Below is a small trained network, with its code and all its weights. Each question gives an input and a class and asks what happens when units are switched off, that is, made to give their printed mean instead of their output.

import numpy as np


def w(rows, s, z=0):
    codes = np.array(rows[::2]) - 128.0
    scale = np.full(codes.shape[1], s)
    scale[-1] = z or s
    return codes * scale


def norm(h):
    return h / np.sqrt((h * h).mean(-1, keepdims=True) + 1e-5)


def f(y):
    return np.maximum(y, 0)


def log_softmax(a):
    a = a - a.max(-1, keepdims=True)
    return a - np.log(np.exp(a).sum(-1, keepdims=True))


def net(x, mask):
    res = np.array(x, float).reshape(1, 8) / 4 @ E
    u = 0
    for l in range(3):
        y = f(norm(res) @ A[l][:, :-1].T + A[l][:, -1])
        res = res + np.where(mask[u : u + 9], y, B[l][:, -1]) @ B[l][:, :-1]
        u += 9
    return log_softmax(norm(res)[-1] @ U[:, :-1].T + U[:, -1])


A, B = {}, {}
E = w([
[126,131,126,132,130,129],'x0',
[127,123,127,131,126,130],'x1',
[129,126,127,126,130,130],'x2',
[148,132,36,74,103,10],'x3',
[86,94,248,156,171,3],'x4',
[92,102,175,92,19,141],'x5',
[131,127,126,129,129,129],'x6',
[25,162,77,214,106,106],'x7',
],0.003)
A[0] = w([
[115,103,166,159,140,86,254],'L0N1',
[211,108,148,101,147,128,199],'L0N2',
[154,101,88,142,253,130,29],'L0N3',
[79,71,153,66,41,145,20],'L0N4',
[123,97,78,72,51,70,71],'L0N5',
[135,167,121,108,119,187,89],'L0N6',
[132,180,79,96,100,146,57],'L0N7',
[130,154,160,119,134,76,70],'L0N8',
[103,132,110,168,135,123,50],'L0N9',
],0.0062,0.0031)
B[0] = w([
[152,95,58,128,101,169,254],'L0N1',
[40,147,105,97,100,136,218],'L0N2',
[174,187,167,159,2,102,184],'L0N3',
[203,197,123,210,106,102,184],'L0N4',
[144,158,89,139,220,106,214],'L0N5',
[138,63,114,169,121,114,175],'L0N6',
[144,65,113,177,136,138,176],'L0N7',
[125,89,103,154,136,150,160],'L0N8',
[102,139,131,86,102,134,145],'L0N9',
],0.0069,0.0039)
A[1] = w([
[89,25,211,139,176,42,73],'L1N1',
[130,40,88,215,100,103,196],'L1N2',
[90,186,103,187,183,121,4],'L1N3',
[125,125,220,170,140,14,211],'L1N4',
[253,123,166,49,140,152,192],'L1N5',
[190,108,175,14,143,131,42],'L1N6',
[161,140,79,154,142,96,77],'L1N7',
[178,203,162,166,85,108,32],'L1N8',
[95,113,179,164,52,210,137],'L1N9',
],0.0052,0.0017)
B[1] = w([
[160,99,29,109,124,255,155],'L1N1',
[152,154,141,26,121,156,254],'L1N2',
[97,139,148,93,56,119,159],'L1N3',
[187,139,33,188,72,206,171],'L1N4',
[34,166,89,213,100,90,166],'L1N5',
[32,156,106,154,110,127,142],'L1N6',
[143,145,199,93,135,122,187],'L1N7',
[162,188,174,86,101,124,162],'L1N8',
[157,133,113,109,212,27,219],'L1N9',
],0.0054,0.005)
A[2] = w([
[26,136,120,104,102,130,84],'L2N1',
[43,130,120,86,87,112,64],'L2N2',
[138,118,189,3,103,136,117],'L2N3',
[115,94,220,122,73,110,102],'L2N4',
[12,137,104,113,103,134,50],'L2N5',
[158,195,51,51,146,109,253],'L2N6',
[137,118,177,148,238,123,106],'L2N7',
[114,158,228,185,185,251,170],'L2N8',
[131,112,67,151,168,150,146],'L2N9',
],0.0046,0.0034)
B[2] = w([
[71,135,154,147,155,139,140],'L2N1',
[92,128,169,133,128,170,138],'L2N2',
[155,101,158,108,155,217,135],'L2N3',
[165,145,96,184,130,124,130],'L2N4',
[58,139,167,133,130,121,141],'L2N5',
[109,87,230,150,161,148,254],'L2N6',
[121,123,140,52,183,97,133],'L2N7',
[149,121,70,69,121,2,146],'L2N8',
[124,92,172,102,120,125,162],'L2N9',
],0.0055,0.0086)
U = w([
[182,40,39,134,109,234,114],'0',
[202,221,133,190,45,83,87],'1',
[125,121,177,110,150,131,253],'2',
[126,121,177,101,141,127,210],'3',
[140,110,78,79,206,20,37],'4',
[2,140,134,157,109,137,24],'5',
],0.0096,0.0044)

Each question gives the input, the list of numbers given to net, and the class t.
The units are the neurons (one row each of A and B). Each row of codes is followed by its name. A weight is (code - 128) times the scale printed after its matrix; where a second scale follows, it is the last column's (A, B and U).
mask holds one flag per neuron, layer by layer. A switched-off neuron (its flag False) gives its mean, the last column of its row in B, instead of its output. The means were averaged over made-up inputs and are rounded, as every weight is.
A unit's drop is (log p(t) with every unit on - log p(t) with that unit switched off) / (log p(t) with every unit on - log p(t) with every unit switched off).
The circuit of an input: a set's keep is (log p(t) with only the set's units on - log p(t) with every unit switched off) / (log p(t) with every unit on - log p(t) with every unit switched off). Starting from the 12 units with the biggest drops (on a tie, the unit counted first), units are removed one at a time, each time the one whose removal leaves the highest keep (on an exact tie, the one counted first), for as long as the keep stays at least 0.8.
circuit, biggest first: the units of the circuit, biggest drop first
unit that matters most: the unit with the biggest drop
top k neurons: the k neurons with the biggest drops, biggest first
top k neurons in layer l: the k neurons of layer l with the biggest drops, biggest first
input [8,4,8,1,6,-5,6,-3], class 0: circuit, biggest first => L1N4
input [0,0,5,7,-1,-4,-7,0], class 2: top 3 neurons in layer 1 => L1N9, L1N7, L1N5
input [-6,5,4,-3,-4,-6,5,-6], class 1: circuit, biggest first => L0N3, L1N5
input [4,2,3,2,8,-7,-8,-4], class 0: circuit, biggest first => L1N4, L1N1
input [-8,4,-5,1,-7,5,-2,-8], class 5: top 2 neurons => L1N5, L0N1
input [7,4,0,3,3,-4,0,-2], class 1: top 3 neurons in layer 0 => L0N3, L0N5, L0N7
input [3,-6,6,2,-6,7,-5,-6], class 1: circuit, biggest first => L0N4, L1N5
input [2,-4,6,7,-2,-3,3,-8], class 5: top 2 neurons in layer 1 => L1N5, L1N6
input [-5,-3,-4,4,-6,-8,6,-6], class 1: top 3 neurons => L0N3, L0N1, L1N5
input [-2,7,8,5,-3,-8,0,7], class 1: top 4 neurons => L0N3, L0N2, L1N9, L0N5
input [8,-3,5,2,3,7,5,1], class 1: top 2 neurons => L0N4, L1N4
input [1,5,1,5,7,-5,-3,5], class 0: circuit, biggest first => L1N4, L1N1, L1N9
input [-5,8,7,-3,-3,0,3,3], class 3: top 2 neurons => L0N1, L1N9
input [-4,-1,1,-5,4,-2,0,-5], class 4: unit that matters most => L1N9
input [-7,-7,6,-1,8,8,1,5], class 0: circuit, biggest first => L1N1, L1N4
input [-7,-1,-2,4,7,7,-6,0], class 0: circuit, biggest first => L1N4, L1N1
input [5,-3,-4,-7,1,3,-6,-2], class 4: top 2 neurons in layer 2 => L2N6, L2N8
input [5,4,-4,4,7,-5,-3,6], class 0: top 3 neurons => L1N4, L0N2, L1N1
input [7,5,2,-1,5,-6,-3,-7], class 5: top 2 neurons in layer 1 => L1N5, L1N6
input [-5,-7,3,8,-3,5,0,-4], class 4: circuit, biggest first => L0N5
input [-2,6,6,-4,7,3,-5,5], class 0: circuit, biggest first => L1N1, L1N4
input [6,-5,3,-6,-2,-7,2,-4], class 1: circuit, biggest first => L0N3, L1N5
input [-4,1,7,-7,-5,5,3,-5], class 4: top 4 neurons => L2N8, L0N1, L1N9, L1N2
input [-6,3,5,-6,2,4,-5,-2], class 4: top 2 neurons in layer 0 => L0N3, L0N6
input [-5,6,-3,-7,-5,-8,6,-1], class 1: top 2 neurons in layer 2 => L2N8, L2N6
